2.15; 0.41; 0.57; 1.37; -1.00; -0.37; -1.73; 0.43; -0.07; -0.15; -2.73; -2.62; -0.49; -1.63; -0.63; -0.09; -0.80; 2.69; -1.17; 0.87; -1.97; -0.32; -1.23; -0.43 -> T/E
2.08; 0.96; 0.31; 5.86; 0.91; 2.39; -0.19; 1.14; 0.43; -0.01; 1.05; -1.49; -0.76; -1.24; 0.98; 0.65; 1.31; 3.49; 1.98; -1.20; 1.18; -2.20; -0.54; 0.75 -> U/A
2.23; 2.03; 0.55; 4.24; 0.51; -0.19; 0.14; 3.31; -0.05; 1.28; 2.97; 0.08; -2.02; -0.89; 1.51; -0.67; 1.94; -0.11; 4.13; -2.04; 3.31; -1.34; -1.77; 0.98 -> U/A
2.53; 1.67; 0.19; 7.86; 0.69; 0.53; -1.13; 0.80; 0.88; 0.92; -0.69; -2.10; -2.08; -1.40; 1.57; 0.22; 0.18; 0.27; 1.42; -0.94; 1.58; -3.35; -2.90; -0.08 -> U/A
3.22; 0.91; 0.74; -1.39; 0.61; 1.27; -1.80; 0.41; -0.17; 0.48; -1.17; -3.17; -1.77; -1.04; 0.28; 3.59; 0.98; 0.72; 1.18; 1.36; 0.40; 0.24; -1.65; -0.03 -> T/H
2.12; 1.77; 1.99; 7.95; 1.55; -0.55; -0.04; 1.00; 0.56; 0.60; 0.27; -0.82; -1.50; -1.37; 1.02; -0.36; 0.07; 0.49; 0.56; -1.64; 1.64; -2.82; -0.51; 0.37 -> N/C
1.45; 1.74; 1.39; 2.38; 1.73; 0.37; 0.32; 1.58; -0.54; 0.08; 1.28; 0.16; -0.86; -0.47; 1.06; -0.24; 4.91; -0.75; 3.71; -1.38; 1.87; -2.10; -0.51; 0.73 -> U/A
1.17; -0.02; 0.79; 7.43; 0.34; 0.46; -2.87; 0.56; 0.81; 0.30; -1.89; -1.55; -2.08; -1.76; -1.47; 0.71; -0.92; 0.14; -0.19; -0.63; -0.24; -3.30; 0.46; 1.07 -> U/Q
1.59; 1.15; 0.90; 0.32; 0.53; 1.59; 0.20; 2.81; 0.81; 0.68; 0.96; -0.02; -0.95; -0.76; 0.03; 1.18; 1.86; 0.12; 4.89; -1.48; 2.38; -1.95; -0.68; 1.91 -> U/A
2.38; 2.56; 0.31; 3.60; -0.10; 0.83; -1.74; 0.25; 0.82; -1.25; -1.00; -0.55; -0.46; -1.01; 1.00; -0.49; 1.62; -0.57; 2.72; -0.73; 1.39; -2.94; -0.78; 1.88 -> U/Q
1.77; 1.11; 0.46; 6.35; 0.97; -1.48; 0.22; 0.96; 0.59; -1.27; 1.44; -0.44; -0.83; 0.14; 1.24; -0.53; 0.72; -0.84; 2.70; -0.61; 0.34; -2.04; 0.04; -0.72 -> N/X
2.54; 5.50; 1.50; 6.46; 0.79; -0.71; -0.32; 1.11; 0.33; 0.71; 0.84; -2.77; -2.09; 0.42; 0.52; -2.33; 1.00; -0.07; 2.04; -2.39; 3.15; -0.34; -0.80; -0.28 -> N/C
1.55; 0.86; 0.22; 4.24; -0.03; 0.69; -0.59; 1.30; 1.10; 0.66; -1.57; 0.93; -0.84; -1.24; 1.32; 0.92; 0.94; -1.05; 3.04; -0.94; 0.62; -1.97; -1.16; 0.95 -> U/A
2.92; 0.04; 1.71; 7.28; 1.54; -0.87; -0.27; 0.91; 0.09; 1.09; 0.02; -1.34; -1.95; -1.29; 0.76; -1.96; 1.26; -0.55; 2.14; -1.35; 2.39; -1.87; -1.74; 0.80 -> N/X
1.13; 0.58; -1.73; 4.78; 0.59; 1.30; -1.20; 0.69; -0.92; -0.60; -3.12; -2.64; 0.38; -1.34; 0.47; 0.90; -2.05; 1.31; -0.98; 1.97; -4.50; 1.28; -0.18; -1.24 -> T/H
2.53; 2.46; 2.29; 6.21; 2.03; -1.31; -4.71; -0.27; -0.13; 0.60; 0.59; -2.01; -2.96; -1.67; 0.40; -1.68; 1.29; -1.87; 1.66; -2.11; 2.42; -2.23; -0.84; 0.45 -> N/X
-0.57; -0.07; -1.04; -0.15; 1.73; 2.07; -1.50; 0.64; 1.29; -0.78; 3.09; 1.09; 2.11; 0.70; 0.41; 1.89; 2.78; -0.74; 2.79; -0.54; -0.07; 0.52; 0.51; -1.10 -> U/A
1.35; 0.65; 0.14; 4.46; -0.91; 1.06; -1.15; 0.88; -0.15; 0.60; -2.35; -3.36; -2.96; -1.48; 0.48; -0.47; 0.59; 0.29; 1.84; 0.61; 2.25; 1.25; -0.96; -0.13 -> T/H
0.39; 1.39; -0.07; 8.15; 0.00; -1.25; 0.89; 0.93; 1.65; -2.24; 1.62; -1.08; -0.62; -2.29; 1.17; -1.68; -0.11; -1.07; 0.22; -1.63; 1.97; -2.71; -0.30; -0.52 -> N/X
4.53; 0.89; 0.19; 0.99; -1.40; 1.47; -3.17; 0.25; -0.76; -1.21; -2.64; -3.06; -0.83; -1.55; -0.86; 0.67; -0.43; 0.66; -0.15; 1.22; -0.84; 2.19; -0.32; -1.37 -> T/H
1.75; 2.13; 0.24; 8.39; 1.14; -0.15; 0.75; -0.22; 0.44; 0.68; -0.27; 0.45; 0.23; -0.71; 0.76; -0.74; -2.27; -0.76; -0.85; -2.07; -0.78; -2.84; -0.37; -1.32 -> N/C
2.93; 1.23; 1.23; 2.96; 0.31; 1.01; -2.64; 0.93; -0.35; 2.47; 0.51; -1.35; -0.24; -0.30; 1.02; -0.87; -0.59; 0.56; 1.87; -0.21; 1.53; -0.85; -0.74; -1.04 -> T/H
2.13; 0.66; 0.86; -1.61; 0.01; 0.27; -1.41; 0.85; 0.11; -0.08; -0.77; -1.58; -1.47; -0.55; -0.12; 0.09; 2.59; 0.28; 2.56; -0.27; 0.49; 0.19; -0.61; 1.02 -> T/E
1.55; 0.82; 0.11; 1.88; -1.65; -0.97; -1.85; 0.61; -0.62; 0.56; -2.36; -3.60; -0.46; -0.29; 0.68; -0.09; -0.47; 0.16; 0.07; 1.07; -0.68; 1.15; -0.28; -2.98 -> T/E
2.94; 1.43; 0.20; 7.64; -0.90; 0.59; 1.33; 0.20; 1.34; 0.17; -0.61; -1.07; -0.87; -2.32; 1.35; -1.11; 0.94; 0.05; 1.14; -1.17; -0.12; -3.95; -0.90; 0.12 -> U/Q
0.89; -0.27; -1.92; 6.08; -0.15; 1.76; -1.79; -1.58; 0.45; -1.20; -4.73; -2.69; 0.59; -0.93; -0.74; 1.19; -2.75; 1.11; -3.35; 2.46; -3.08; -1.27; -0.43; -1.82 -> T/E
2.34; 1.48; 1.25; 8.39; -0.09; -0.93; 0.80; 1.19; 0.30; 0.14; -1.09; -2.00; -1.78; -3.93; 2.57; -1.74; -0.68; -0.42; -0.23; -1.80; 0.80; -3.09; -0.63; -0.90 -> N/C
3.29; 1.34; 1.09; 8.39; -1.07; -1.27; -0.02; 1.62; 0.02; 0.75; -2.35; 0.21; -1.72; -1.41; 0.91; -2.59; -0.87; -0.29; -0.70; -0.66; 0.66; -2.66; 0.23; -0.45 -> N/X

2.39; -3.98; 1.91; -0.47; 0.67; 0.92; -1.85; -1.02; -3.14; 1.84; -1.40; -2.10; 0.56; -0.94; 2.37; 0.29; 0.17; 2.57; 1.79; -1.15; 2.09; -2.33; -0.42; -2.52 -> [61]/J415
2.23; -3.31; -0.24; -0.57; 0.82; -0.61; -3.47; -0.80; -1.32; 1.35; -0.68; -2.50; 1.20; 0.49; 0.32; 1.48; 0.30; 3.56; 2.27; -1.03; 1.83; -2.34; -0.51; -3.11 -> [61]/J415
-0.02; 0.92; -1.20; 1.06; -0.19; -0.47; 1.40; 0.27; -0.99; -0.19; 1.17; -0.43; -1.28; -0.73; 3.55; 0.24; -0.15; 0.24; -0.27; -0.96; 0.54; -0.21; 1.61; 1.12 -> [62]/J729
-0.67; -1.47; -1.01; 0.13; 0.89; -0.19; 2.62; -0.70; 1.50; -2.28; -1.37; -1.73; -0.86; 1.60; 6.85; 0.28; -1.77; -1.82; -0.33; -0.64; 0.64; -0.74; 1.05; -0.55 -> [62]/J379
0.85; -0.47; 1.80; -1.20; -0.38; 0.99; 0.57; 0.66; 3.25; 0.51; -0.02; -1.16; -0.53; -0.79; 2.53; 0.55; -1.07; 1.67; -0.68; -0.96; 0.47; -0.82; 0.63; 0.16 -> [68]/J120
1.95; 0.07; -0.53; -0.48; -1.12; 0.60; 1.88; -0.26; -0.57; 1.88; -0.64; -1.53; -0.54; 0.02; 3.92; 1.01; -0.65; 0.41; 1.86; -0.67; 0.21; -0.23; 0.42; -0.56 -> [68]/J467
0.88; -0.76; 0.12; -1.01; 0.93; -0.53; 1.54; 0.21; -3.74; -1.47; 0.03; 0.04; -2.17; 0.68; 3.33; 1.13; -1.34; 0.44; 1.35; -0.34; -0.34; -1.69; -0.68; 1.82 -> [62]/J540
0.76; 0.71; -1.72; -0.47; 1.08; -0.37; 0.76; 1.18; -1.61; 1.10; 0.25; -1.52; -3.65; -0.41; 4.36; 1.09; -0.35; 2.66; 0.40; -0.22; 1.51; -0.70; 0.63; -0.72 -> [68]/J706
-1.55; 0.80; -1.02; 0.43; -0.50; 0.27; 1.10; 1.34; 2.01; 0.26; -0.36; 1.08; -0.80; 0.09; 1.85; -0.47; -1.17; -1.76; -1.19; -0.33; 0.20; 0.22; 0.05; 0.95 -> [62]/J729
2.28; -0.81; -0.86; -0.31; -0.78; 0.88; -1.55; -0.93; -6.83; 0.28; -1.29; 0.65; 0.03; 0.83; 2.38; 0.60; 1.61; 1.95; 2.37; -1.08; 0.78; -2.25; 1.63; -0.59 -> [61]/J742
-0.17; -2.57; -2.27; 2.06; -0.52; 0.33; -2.11; -0.42; -0.39; 1.21; -1.52; -3.32; 0.27; 1.02; -0.79; -0.03; 0.58; 1.68; 2.69; -1.06; 0.63; -1.02; 0.47; -1.33 -> [61]/J415
0.67; 1.50; -0.37; -1.15; 0.21; -0.35; 0.99; -0.04; 1.91; 0.19; 0.34; -2.10; -0.80; -0.16; 4.31; 1.15; -0.68; 1.75; -0.58; -0.80; -0.35; -0.19; 1.10; -1.21 -> [68]/J706
0.66; 1.93; 0.77; -2.03; 1.81; -0.58; 1.13; 1.94; -1.08; 0.37; -0.91; -2.12; -0.43; 1.53; 2.13; 0.70; -0.22; 1.29; 0.83; -0.91; 0.93; -0.25; -0.22; 0.82 -> [68]/J706
2.50; -0.61; -0.85; -0.68; -0.01; -0.31; 0.24; 2.77; -0.76; 0.12; 1.45; -0.30; -1.04; -0.56; 2.41; 1.01; -0.37; 0.48; -0.08; -0.96; -0.41; -1.29; 0.79; 0.61 -> [62]/J729
0.22; -3.41; -0.20; -0.64; 0.96; 0.22; -1.53; -1.29; -1.78; 1.96; -1.25; -3.11; 1.87; 0.70; 0.32; -0.98; 0.36; 2.09; 3.16; -2.40; 1.58; -2.18; 0.49; -3.67 -> [61]/J415
0.95; 2.50; 0.05; -1.53; 2.29; -1.44; 0.05; 1.22; -1.54; -1.20; -0.68; -2.50; -0.88; 0.07; 3.50; 1.54; -0.05; 1.52; -0.14; -0.25; 0.59; 0.78; -0.17; -0.29 -> [68]/J706
0.09; 1.61; 0.80; 0.00; 0.65; -1.70; 1.66; 2.32; -0.53; 4.04; -0.16; 0.13; 0.79; -1.81; 4.66; 0.60; -0.02; 1.12; 0.89; -0.50; -1.23; 0.81; 0.22; -0.98 -> [68]/J467
-2.87; -1.97; -1.86; 1.64; 0.81; 0.24; -1.22; 1.01; 1.88; -1.83; -0.59; 0.33; -1.95; -0.67; 2.35; 0.47; -1.01; -0.32; -1.29; -0.74; 1.42; -0.38; 1.50; 1.15 -> [62]/J729
0.23; -3.29; -1.80; 0.81; 0.11; 0.11; -0.33; 0.56; 1.55; 1.11; -0.64; -2.41; 0.86; 1.94; -1.29; 1.45; -1.21; 1.86; 1.91; -0.96; 0.45; -3.22; 0.43; -2.21 -> [61]/J138
-0.52; -2.13; 0.28; -0.07; -0.72; 1.05; -1.48; -0.66; 0.54; 0.03; -1.30; -1.35; 0.86; 0.92; -0.69; 0.16; 1.49; 1.65; 1.94; -0.50; 0.96; -1.83; -0.80; -1.26 -> [61]/J742
0.40; -0.77; -0.53; -0.59; 0.28; 0.04; -0.72; 0.26; 1.48; 1.12; -0.26; -3.15; -0.23; 0.70; -0.14; 0.49; 0.70; 2.14; 1.50; -0.87; 0.44; -0.20; -0.68; -1.41 -> [61]/J415
-0.49; -2.02; -1.30; 1.22; -0.36; 0.52; 2.09; 0.46; 0.85; -2.14; -1.25; -1.37; -0.16; 2.22; 4.08; 0.80; -1.92; -1.07; 0.75; -0.67; 2.72; -0.19; 0.04; -1.15 -> [62]/J379
1.22; -1.02; -1.15; -1.03; 0.25; 0.71; 1.98; 0.75; 2.00; 1.95; -0.22; -2.21; -0.57; 0.30; 5.91; 1.20; -0.71; 0.57; 0.07; -1.32; 0.78; -1.48; 1.01; 0.05 -> [68]/J120
0.99; -2.11; -0.50; -1.77; 1.08; 1.08; 0.33; 1.22; -0.78; -0.25; 0.44; -1.84; -1.48; -0.96; 8.10; 1.25; -1.75; 2.18; 0.86; -1.38; 0.66; -1.57; -0.35; -0.09 -> [68]/J706
1.88; -1.56; -0.94; -0.30; -1.34; -0.10; -0.70; -1.75; 0.71; 0.40; -0.38; -1.39; 0.92; 1.00; 1.11; 0.66; 0.28; 1.70; 0.51; -1.37; -0.02; -1.17; 2.46; -2.70 -> [61]/J138
0.22; -1.94; 0.52; -1.27; 0.08; 0.65; 0.61; -1.53; 0.94; -1.68; -0.45; -0.70; 0.36; 0.26; 5.76; 0.10; -0.78; -1.65; -0.44; -1.39; 0.48; -1.81; -0.61; -1.09 -> [62]/J379
0.70; -0.77; -0.98; -0.57; -0.12; -0.13; -0.58; 0.37; 0.70; 1.62; 0.40; -0.65; -1.89; 0.36; 2.97; 1.19; -1.16; 0.86; 0.97; -1.17; 0.93; -1.41; 1.28; -2.10 -> [62]/J729
0.49; 1.24; -2.72; -1.71; -0.01; -0.06; 1.64; 0.92; -1.64; 2.47; -0.36; -1.49; -1.97; -0.51; 7.26; 1.03; -1.60; 1.38; 1.84; -1.43; -0.14; -1.32; -0.50; -0.59 -> [68]/J120

0.53; -3.29; -0.68; 1.57; -1.88; -7.45; 0.37; 6.28; 1.47; 0.49; -1.89; -2.42; -1.51; 2.28; -1.88; -3.13; -2.23; 0.19; 0.18; 0.00; 0.31; -0.95; -1.33; 1.70 -> J964/<67>
-0.67; -3.67; 0.30; 0.65; -0.25; -1.54; -1.40; 0.57; -1.98; 5.44; -1.12; 2.03; -0.16; 1.58; -7.20; -2.57; -3.23; -3.11; 0.86; -0.64; 0.78; -6.99; 0.14; -0.32 -> J166/<79>
-3.19; -6.46; -0.53; 0.31; -4.11; -1.24; -2.26; -0.24; -0.81; -1.01; -1.12; 0.74; 0.33; 0.56; -2.65; -2.86; -3.75; 2.07; 2.74; -0.83; -0.21; -3.28; -1.30; 1.49 -> J166/<65>
-0.47; -3.58; -3.05; 1.76; -1.44; -2.77; -1.26; 2.06; -0.37; -0.84; -2.91; -0.67; -0.52; 3.27; -4.29; -2.17; -3.52; -0.86; 2.00; -0.57; 0.12; -0.32; -0.94; -0.70 -> J17/<69>
-0.12; -1.96; 0.23; 1.29; -0.35; -1.41; 1.45; 1.29; 0.26; -1.22; -0.84; 0.08; -0.08; 1.56; -4.62; -3.97; -3.58; 0.10; -0.04; 1.56; -0.17; -2.34; -0.42; 0.13 -> J166/<79>
0.54; -2.29; -0.33; -1.10; 0.87; -4.15; 0.55; 2.96; -1.35; -2.57; -0.10; -0.13; 0.40; 0.82; -6.72; -2.91; -4.33; -0.48; 1.12; 0.18; -0.12; -0.63; -0.26; 1.40 -> J166/<65>
-0.24; -3.49; 0.92; 3.49; -1.77; -0.94; -0.60; 1.85; 0.25; -0.92; -2.77; -0.95; 1.53; -0.25; -7.66; -3.30; -4.20; -0.63; 0.71; -0.45; -1.01; -2.87; -0.60; 1.46 -> J166/<56>
-1.33; 0.35; -1.45; 2.74; -1.11; 1.38; -0.93; -1.11; 1.24; -0.99; -1.53; -3.03; 0.09; 1.30; -5.28; -2.71; -1.56; 0.04; 2.79; 0.56; -0.42; -2.24; -2.15; 0.65 -> J17/<59>
